What each symbol does to the units:
kesu: d>mosi, u>vise, n>teru, s>gipu, y>nadi, f>suke
vate: d>kudu, u>nare, n>dido, s>sise, y>pama, f>none
moko: d>fipa, u>none, n>nifo, s>tate, y>sebi, f>dugu
mosi: d>gipu, u>kimi, n>nare, s>kesu, y>kima, f>dido
nalu: d>suke, u>gipu, n>kudu, s>dido, y>zevu, f>none
seka: d>konu, u>riko, n>kima, s>novi, y>nare, f>pama
kudu: d>sise, u>kamo, n>nalu, s>vate, y>soba, f>none
suke: d>dido, u>kesu, n>sise, s>nalu, y>rifa, f>none
nugu: d>vuge, u>sonu, n>pavi, s>riko, y>vuno, f>konu
teru: d>nare, u>lusa, n>kesu, s>kamo, y>novi, f>sise
gipu: d>kesu, u>dezu, n>kamo, s>mosi, y>lifa, f>nalu
riko: d>nugu, u>nifo, n>dugu, s>vuge, y>vemi, f>seka
sebi: d>bora, u>none, n>nomo, s>bude, y>moko, f>kimi
pavi: d>rezi, u>fipa, n>nugu, s>dugu, y>dezu, f>lifa
konu: d>novi, u>nugu, n>lifa, s>seka, y>kamo, f>soba
vuge: d>riko, u>toga, n>rezi, s>nugu, y>lusa, f>novi
nifo: d>sonu, u>none, n>moko, s>toga, y>nomo, f>riko
sise: d>vate, u>teru, n>suke, s>kudu, y>gono, f>none
vaku: d>deme, u>none, n>bora, s>nomo, y>sonu, f>vuno
nadi: d>kima, u>rezi, n>novi, s>lifa, y>kesu, f>rifa
sonu: d>toga, u>none, n>fipa, s>nifo, y>vaku, f>nugu
vemi: d>vuno, u>nomo, n>kimi, s>lusa, y>riko, f>nare
fipa: d>tate, u>none, n>sonu, s>moko, y>bora, f>pavi
kimi: d>dezu, u>sebi, n>vemi, s>vise, y>dugu, f>mosi
toga: d>nifo, u>none, n>tate, s>sonu, y>deme, f>vuge
rola: d>zevu, u>kima, n>pama, s>rifa, y>dido, f>none
kima: d>lifa, u>dugu, n>seka, s>nadi, y>mosi, f>rola
kamo: d>teru, u>vuno, n>gipu, s>nare, y>konu, f>kudu
vise: d>kimi, u>bude, n>lusa, s>dezu, y>rezi, f>kesu
bude: d>sebi, u>none, n>deme, s>bora, y>tate, f>vise
lusa: d>vemi, u>deme, n>vise, s>vuno, y>vuge, f>teru
pama: d>soba, u>seka, n>rola, s>gono, y>vate, f>none
rifa: d>rola, u>nadi, n>gono, s>zevu, y>suke, f>none
rezi: d>dugu, u>tate, n>vuge, s>pavi, y>vise, f>nadi
novi: d>seka, u>vuge, n>nadi, s>konu, y>teru, f>gono
vuno: d>lusa, u>vaku, n>dezu, s>vemi, y>nugu, f>kamo
nare: d>kamo, u>vemi, n>mosi, s>teru, y>seka, f>vate
dezu: d>vise, u>bora, n>vuno, s>kimi, y>pavi, f>gipu
dido: d>nalu, u>mosi, n>vate, s>suke, y>rola, f>none
zevu: d>rifa, u>lifa, n>soba, s>rola, y>nalu, f>none
lifa: d>nadi, u>pavi, n>konu, s>kima, y>gipu, f>zevu
tate: d>moko, u>none, n>toga, s>fipa, y>bude, f>rezi
dugu: d>pavi, u>moko, n>riko, s>rezi, y>kimi, f>kima
gono: d>pama, u>novi, n>rifa, s>soba, y>sise, f>none
nomo: d>vaku, u>none, n>sebi, s>deme, y>nifo, f>vemi
soba: d>gono, u>konu, n>zevu, s>pama, y>kudu, f>none
bora: d>bude, u>none, n>vaku, s>sebi, y>fipa, f>dezu
deme: d>nomo, u>none, n>bude, s>vaku, y>toga, f>lusa

The rows follow the links: the fewer symbols apart two units are, the more alike their rows tend to be.

Each row is also shifted at random along 7 hidden directions that mean nothing.

Some units, each with a row of numbers:
lifa -> -11    9    9   19   -5    2  -14  -13  -32   40    5  -35  -12   -1  -11  -29   -9   -1   27    4   -7    7   13  -21  -12    7   -1   35   21  -14  -14   -1   23  -52   -5  -13   35   44  -14  -15   -6    1  -24   11   -1
zevu ->  52    6    4   34   19    2   -1  -17  -29   -3   16  -29  -15   15   39  -11  -50   -7    6  -26    1    0    3   19   -6  -40   15  -38   17  -14    9   -5    8   28  -42    1   13  -24   33  -11   -5   -7  -60   29    8
sonu -> -97  -10   14    0    8  -10  -20  -26    3   19  -10   19   22   -9  -50  -62   16   24   20    3   -1   10  -15  -28    7   18   -3   64    6  -16    3   10  -19  -56   -5  -10    5   30   -9  -33   13   13  -25  -16   13
pama -> -64   12   -6    1   17  -10    3   55    4  -19    2  -27    1    8   31    8   16    3    2  -11   21  -26  -14   23  -10    9  -24  -16    9   -7    3   -7   38   35   20    6  -13    2  -41   20  -11   23   50   18    6
nadi -> -19   23  -18    4   19    1  -15  -26   28  -11    2  -22    9  -39   -4   71   -7  -27    0  -17    7  -23   -9  -18  -11   25   10   -8    4  -13  -18   33   14   12  -13   10   16   -1   21  -21  -27  -42  -25   12   -9
moko -> -11   10  -24  -41    7    2  -18   -7   25   -4  -29   -1   38  -20   -5   14    3    2   17  -15    2  -13  -36  -16    8   18  -15   -8   12   -4  -30   -8   28   -7    5   10   -5    8    2  -42  -18    9  -20   -1  -10
kima ->  79   10   -8  -26   -1   -8   -6   11   -4   44  -22  -34   11   -6  -33   38  -10  -11   10   11   14  -10  -14   14   10    4    3  -22   15  -22  -32    3   25  -37    2   -1   19   40  -26    2  -11    5   27   -8   -2
sise ->  41  -18   31   42   -7  -29    9   -4   -7  -22   22    0  -39  -19   10  -33   15   -9  -24  -17    1   28   44   -7  -18  -10   19   39   12   18   20   19   -5   -8    4  -25    1    2    8   11  -11   -4  -41   21    6
toga -> -28    2   21   22   21    5   -4  -46  -10  -11    9   39   -5   -9    8  -31    5   33   -1   -6    9   38    5    3   -5  -29   11   41   -3    6   47   22  -39    4  -13    4    6  -21   15   -8   27   -7    1  -23   41
nalu -> -20   -5  -14    2   -6    9   10    7   -7    3    4  -23    9   16  -13    4  -18  -24    9   11   -5  -30   -3   12   11   16   13  -25  -20   -4   -2  -19   -6   -1   -7   11   -3    2   -3    0  -14    4   -6   13  -28
kesu -> -72   -1  -23  -16   -9   36    9   20  -10    5  -15  -10   19   -4   32  -12  -16  -19    4    9    4  -23   12  -19  -12    3    1  -29  -22   23    4  -21    9   34   18    1  -14  -32    8    6  -23    3    2   33    3
rifa ->  71    1  -15   -7   16    5    7   14   23   18  -24  -34   48  -32  -43   17    5  -16    3    4   17  -37  -17   -1   -4   36    8    8   -9  -29   -2   24  -14  -32    3   -1    4   34  -18   -1  -23   -3   29    3  -19
nugu -> -67   22   14   17   11   -2  -14    6  -12   -7   24    0  -17   41   28   24   -6   12    1   -2   -1    5   -1   19  -16  -14  -28  -33    8  -12  -13  -11   29   43  -13    8    5   -7    7    3   28  -21    8    7    8
pavi -> -33   25    5   15   -9   41  -10    3  -65   52   20  -10  -23   40   11   21  -14    5   18   27    4    5   16   12   -8  -18  -28  -20   -3   -5  -12  -16   30  -17    8   20   30   42  -23   22   26  -15   77   -6    2
vemi -> -11  -33   15  -21  -22  -32    1   -4   20    7  -18   15    0  -27  -44  -32    8    3   -2    1   -9   21   -1  -15    9   16    9   43   17    7  -16    5  -14  -53    8  -33   -9   19    2  -11  -10   22  -49  -17   -1
teru -> -93  -19   17    9   -8   -3   12    5    0   12    1   10   -2  -19  -27  -16   14  -12   -6   23   -4    3   23   -8  -11   19    6   30  -14   15    5    9  -13  -26   17  -21   -8   15    0   13  -11    3    5    8    2

Where do the symbols, taken in turn from left to right, take each start?
Answers are names.
-36   -2   14   35   18  -23    0   -5   -1   -3   24  -21  -14    1  -11   -3   10    5    7  -14   -5   -2    1    9   -4    9    3   24   16  -19   10   17   -1   -6  -18   -3    5   15  -10    3    0   -2   -8    6    0
d y n n d y u n y -> mosi
 89   19   -3  -12   -5   -2   -4  -29  -20   15   10   -8  -23   -4   -3   46   -4    2   -1   -2    1   26    1    9   12  -23    2   -2   22   -6   -8   23    7  -22   -6    2   36   13    1    4   11  -17   30  -27   10
s u f y y d d f s -> kima
 10    4   -9   -2   13    4    9   14  -32   21   -1  -25    9    1    3   -8  -20    3    9    5   11  -12  -11   28    7  -22    7  -30    0   -7   12  -10    3  -10   -2    9    7    7  -26   15    1   19   34    5   15
u s s n d f s -> soba
  0   -3   22   -4   12  -21   -5  -32   -3   -6   18   16  -19   -9  -22   34  -19   19  -10   -3    1   37   -9   26    9  -36   14  -11   27   -9    8   23  -13  -14  -20    2   20   -6   18    6   22  -12  -10  -31   32
n f y f s s -> nalu
 10   -8   36   -7    4   -4  -13   21   -7   38  -43    1   33  -20  -34  -57   24   20   -3    4   27    8   11  -26  -21   15  -21   59    9  -14    4    6   -4  -53   26  -26   -1   41  -33  -12   16   20   12    3   33
y u f d u s d s y -> toga
 37   12   32   17   19    6    5    4   -7   18    9   -6   -4    5  -22   47   -8    2  -30   14   18   15   12   31  -21  -21    3  -25   -1  -21    5   28   -9   -5    0    8    1   15    7   31   30  -27   51   -3   28
n d s n s n s d u -> pavi
 14  -27   23   -9  -11   -5    8   -2   27    4  -24   23   17  -23  -25  -34    7    3  -19   -1   -3   11   14  -18   -8   10    8   42   -9   10   -1    8  -28  -26    9  -22  -11   -3   15   -6    5    3  -38    1    4
d s f d u n d d y -> rezi
-37   -4  -12  -20   -9   -5    1    1   28  -30   -7   37    3    3   10   17   11    9   -6    4   -7    5  -19   13   16    1   -3  -24   -4   11  -15   -9    0   35    4   10  -21  -15    7    0    6    0    8  -19   -8
d s y y n f -> kimi
-38   -1    6  -14    3   12   12    6   14  -20   -4   42   15    4   12  -12   41   21   -2   10    3   -1    3   -8    3   14  -17   26  -33   18   28   -6  -20   24   17   14  -22  -14  -17   18   19    5   66  -17    0
n d f u n n y y s -> bude
-21  -27    7    1   -8  -24   16   14    3   -1   -1  -11   -5    1  -21   -6  -34  -14   -9    7   -8    8    1   32    5  -12   21  -30    3    1   -4  -12   -4  -13   -1  -11  -23   -1   14   17  -14   11  -31    1   -5
d n u u d d s n -> lusa
-22   -4  -35  -23   -6   18    2  -23   35  -10  -27    9   33  -29  -10   16  -16  -22   -3   -6   -4  -16  -12  -31    6   24   16   -7  -20   11   -6    5  -18   18  -10    0   -9  -32   29  -22  -26  -20  -51    8  -16
n f u s y s -> riko
 77  -28    0  -14   -3    7   39  -19  -32   40    1   -4    5    7  -36  -16  -41   -7    1   28    1    9    3   39   34  -35   46  -32  -13    4   30  -12  -51  -39   -8    1   -1   -5   -8   31   -2   22   20  -27    7
y y s n d s s n -> nalu
-27    6  -29  -16  -12   10  -17   -9   17  -24   -6   10   16   13   24  -16    4    1   15  -18  -15  -15  -14  -27    8   13  -11   -5   -9   15  -19  -30    9   34   -5   10  -13  -17   24  -32   -6    6  -36   14  -30
d f y s d n f s -> konu
-81  -12    6   -7  -24    1    2   22   11   29    1   10    9   36  -46   30    4    6   -5   39  -10   -8    0    6   -5   29  -17  -12  -21   -6  -45  -21    6  -21   23   -1  -12   34  -18   18   13   -2   41  -15  -26
d u s f y n y f -> gipu
 20   10   -7    0    7   19  -15  -20  -21    6   -4   13    9   16   21  -51   13   20   21   -7    6    0   -6  -13    7   -4  -14   31    3   -1   21  -12  -10  -13   -3    5   20    2  -14  -18   14   14   15  -13    9
s f s d u f s -> rezi
 38   -6  -18  -32   12   10  -13  -30   41   10  -55   10   74  -40  -50  -21   11   12   12   -8   16  -26  -29  -32   10   37    3   35  -11  -16   -6   19  -35  -30  -11    2   -1    1    5  -48  -10   -5  -33   -8   -3
y n f d s d y -> riko
-39  -27  -10   -7  -11   10   11   -5   -1   40  -25  -17   44  -31  -48  -26  -39  -33    1   27    3  -14    3    1   -3    7   29   -9  -25   -8   -5  -11  -18  -56    3   -9  -13   22    8   -5  -32    5  -42   21  -15
d y y u y u -> dugu
